Below are the code and all the weights of a small trained network. Each question names an input and a class and asks about switching units off, where a switched-off unit gives its printed mean instead of its output.

import numpy as np


def w(rows, s, z=0):
    codes = np.array(rows[::2]) - 128.0
    scale = np.full(codes.shape[1], s)
    scale[-1] = z or s
    return codes * scale


def norm(h):
    return h / np.sqrt((h * h).mean(-1, keepdims=True) + 1e-5)


def f(y):
    return y / 2 * (1 + np.tanh(0.7978845608 * (y + 0.044715 * y**3)))


def log_softmax(a):
    a = a - a.max(-1, keepdims=True)
    return a - np.log(np.exp(a).sum(-1, keepdims=True))


def net(x, mask):
    res = np.array(x, float).reshape(1, 5) / 4 @ E
    u = 0
    for l in range(4):
        y = f(norm(res) @ A[l][:, :-1].T + A[l][:, -1])
        res = res + np.where(mask[u : u + 8], y, B[l][:, -1]) @ B[l][:, :-1]
        u += 8
    return log_softmax(norm(res)[-1] @ U[:, :-1].T + U[:, -1])


A, B = {}, {}
E = w([
[59,222,192,46,215],'x0',
[143,144,139,138,136],'x1',
[180,177,222,131,53],'x2',
[3,183,55,194,134],'x3',
[194,248,37,52,107],'x4',
],0.0058)
A[0] = w([
[181,1,171,180,137,130],'0.n0',
[138,147,130,240,217,168],'0.n1',
[191,156,42,151,132,126],'0.n2',
[122,97,120,92,124,3],'0.n3',
[75,73,192,91,252,204],'0.n4',
[63,222,98,198,89,163],'0.n5',
[111,98,74,15,99,139],'0.n6',
[134,194,77,9,103,161],'0.n7',
],0.0065,0.0053)
B[0] = w([
[184,28,107,153,234,217],'0.n0',
[133,119,109,125,33,181],'0.n1',
[185,105,117,72,79,163],'0.n2',
[152,109,173,148,136,94],'0.n3',
[144,183,254,77,56,253],'0.n4',
[48,115,70,179,113,211],'0.n5',
[148,189,184,109,90,155],'0.n6',
[150,243,68,102,163,217],'0.n7',
],0.0075,0.0047)
A[1] = w([
[115,173,127,122,206,1],'1.n0',
[123,88,127,167,149,73],'1.n1',
[141,112,160,121,128,24],'1.n2',
[129,113,137,203,152,160],'1.n3',
[101,116,127,129,105,95],'1.n4',
[100,72,122,157,122,55],'1.n5',
[166,43,188,43,122,171],'1.n6',
[246,52,72,114,98,154],'1.n7',
],0.013,0.0033)
B[1] = w([
[132,115,123,86,163,138],'1.n0',
[151,43,177,75,15,151],'1.n1',
[72,129,95,150,158,130],'1.n2',
[204,90,88,94,72,164],'1.n3',
[117,105,192,134,89,132],'1.n4',
[180,105,140,99,96,163],'1.n5',
[86,180,101,204,197,251],'1.n6',
[1,174,141,184,194,254],'1.n7',
],0.0091,0.007)
A[2] = w([
[51,103,126,188,116,92],'2.n0',
[123,163,142,122,75,98],'2.n1',
[158,126,8,134,150,110],'2.n2',
[79,137,112,71,78,204],'2.n3',
[154,63,95,140,71,60],'2.n4',
[115,130,118,115,139,3],'2.n5',
[104,117,137,113,116,72],'2.n6',
[135,166,95,152,69,78],'2.n7',
],0.013,0.0041)
B[2] = w([
[196,99,111,141,113,255],'2.n0',
[57,60,74,212,154,149],'2.n1',
[52,103,170,221,165,192],'2.n2',
[131,80,116,151,85,207],'2.n3',
[216,165,133,2,95,171],'2.n4',
[178,97,207,104,182,107],'2.n5',
[79,77,148,107,142,118],'2.n6',
[96,112,87,215,122,162],'2.n7',
],0.0084,0.0061)
A[3] = w([
[160,64,85,117,71,3],'3.n0',
[48,156,171,59,52,102],'3.n1',
[162,128,85,114,140,136],'3.n2',
[76,171,52,155,167,62],'3.n3',
[157,206,164,151,194,90],'3.n4',
[113,164,73,157,102,106],'3.n5',
[78,138,52,108,157,35],'3.n6',
[244,171,75,57,154,163],'3.n7',
],0.011,0.0037)
B[3] = w([
[144,135,90,35,62,168],'3.n0',
[146,5,147,202,141,162],'3.n1',
[183,95,131,107,83,129],'3.n2',
[135,130,210,131,172,254],'3.n3',
[130,184,96,37,119,238],'3.n4',
[112,100,243,160,170,195],'3.n5',
[160,197,205,96,191,170],'3.n6',
[254,72,75,71,59,169],'3.n7',
],0.0076,0.0058)
U = w([
[72,77,143,251,112,114],'0',
[85,219,180,137,186,6],'1',
[202,116,66,59,44,241],'2',
],0.011,0.0017)

Each question gives the input, the list of numbers given to net, and the class t.
The units are the neurons (one row each of A and B). Each row of codes is followed by its name. A weight is (code - 128) times the scale printed after its matrix; where a second scale follows, it is the last column's (A, B and U).
mask holds one flag per neuron, layer by layer. A switched-off neuron (its flag False) gives its mean, the last column of its row in B, instead of its output. The means were averaged over made-up inputs and are rounded, as every weight is.
A unit's drop is (log p(t) with every unit on - log p(t) with that unit switched off) / (log p(t) with every unit on - log p(t) with every unit switched off).
The circuit of an input: a set's keep is (log p(t) with only the set's units on - log p(t) with every unit switched off) / (log p(t) with every unit on - log p(t) with every unit switched off). Starting from the 12 units with the biggest drops (on a tie, the unit counted first), units are removed one at a time, each time the one whose removal leaves the highest keep (on an exact tie, the one counted first), for as long as the keep stays at least 0.8.
circuit, biggest first: the units of the circuit, biggest drop first
most important unit: the unit with the biggest drop
top k neurons: the k neurons with the biggest drops, biggest first
top k neurons in layer l: the k neurons of layer l with the biggest drops, biggest first
drop of u: that unit's drop, to one decimal
input [8,6,4,7,-1], class 0: circuit, biggest first	1.n6; 3.n1; 1.n7
input [7,-2,4,-8,6], class 2: most important unit	3.n7
input [7,0,-2,-2,7], class 2: top 2 neurons	3.n7; 1.n7
input [7,-8,5,-1,5], class 2: circuit, biggest first	1.n7; 3.n7
input [-1,4,6,5,7], class 0: circuit, biggest first	2.n7; 2.n1
input [4,-4,4,0,5], class 2: top 4 neurons	1.n7; 3.n7; 1.n6; 1.n0
input [8,-7,6,1,0], class 0: circuit, biggest first	3.n1; 1.n6
input [6,-7,3,3,-2], class 0: top 2 neurons	3.n1; 1.n6
input [-8,-3,1,-7,1], class 1: top 2 neurons	1.n7; 1.n6
input [5,-5,-8,1,-2], class 0: top 3 neurons in layer 0	0.n0; 0.n4; 0.n1
input [0,-4,5,7,5], class 0: top 2 neurons in layer 1	1.n7; 1.n6
input [-2,-8,-3,0,6], class 1: top 2 neurons in layer 0	0.n7; 0.n1
input [-6,-3,7,2,-3], class 2: top 2 neurons in layer 1	1.n3; 1.n1
input [-6,-4,-2,7,-2], class 2: most important unit	2.n4
input [-5,-3,-2,-2,5], class 1: drop of 1.n7	0.3
input [-2,-5,7,-6,5], class 1: drop of 1.n7	0.3
input [7,-7,-8,-5,1], class 2: drop of 0.n7	0.4
input [-3,3,4,-1,5], class 1: drop of 0.n1	0.2
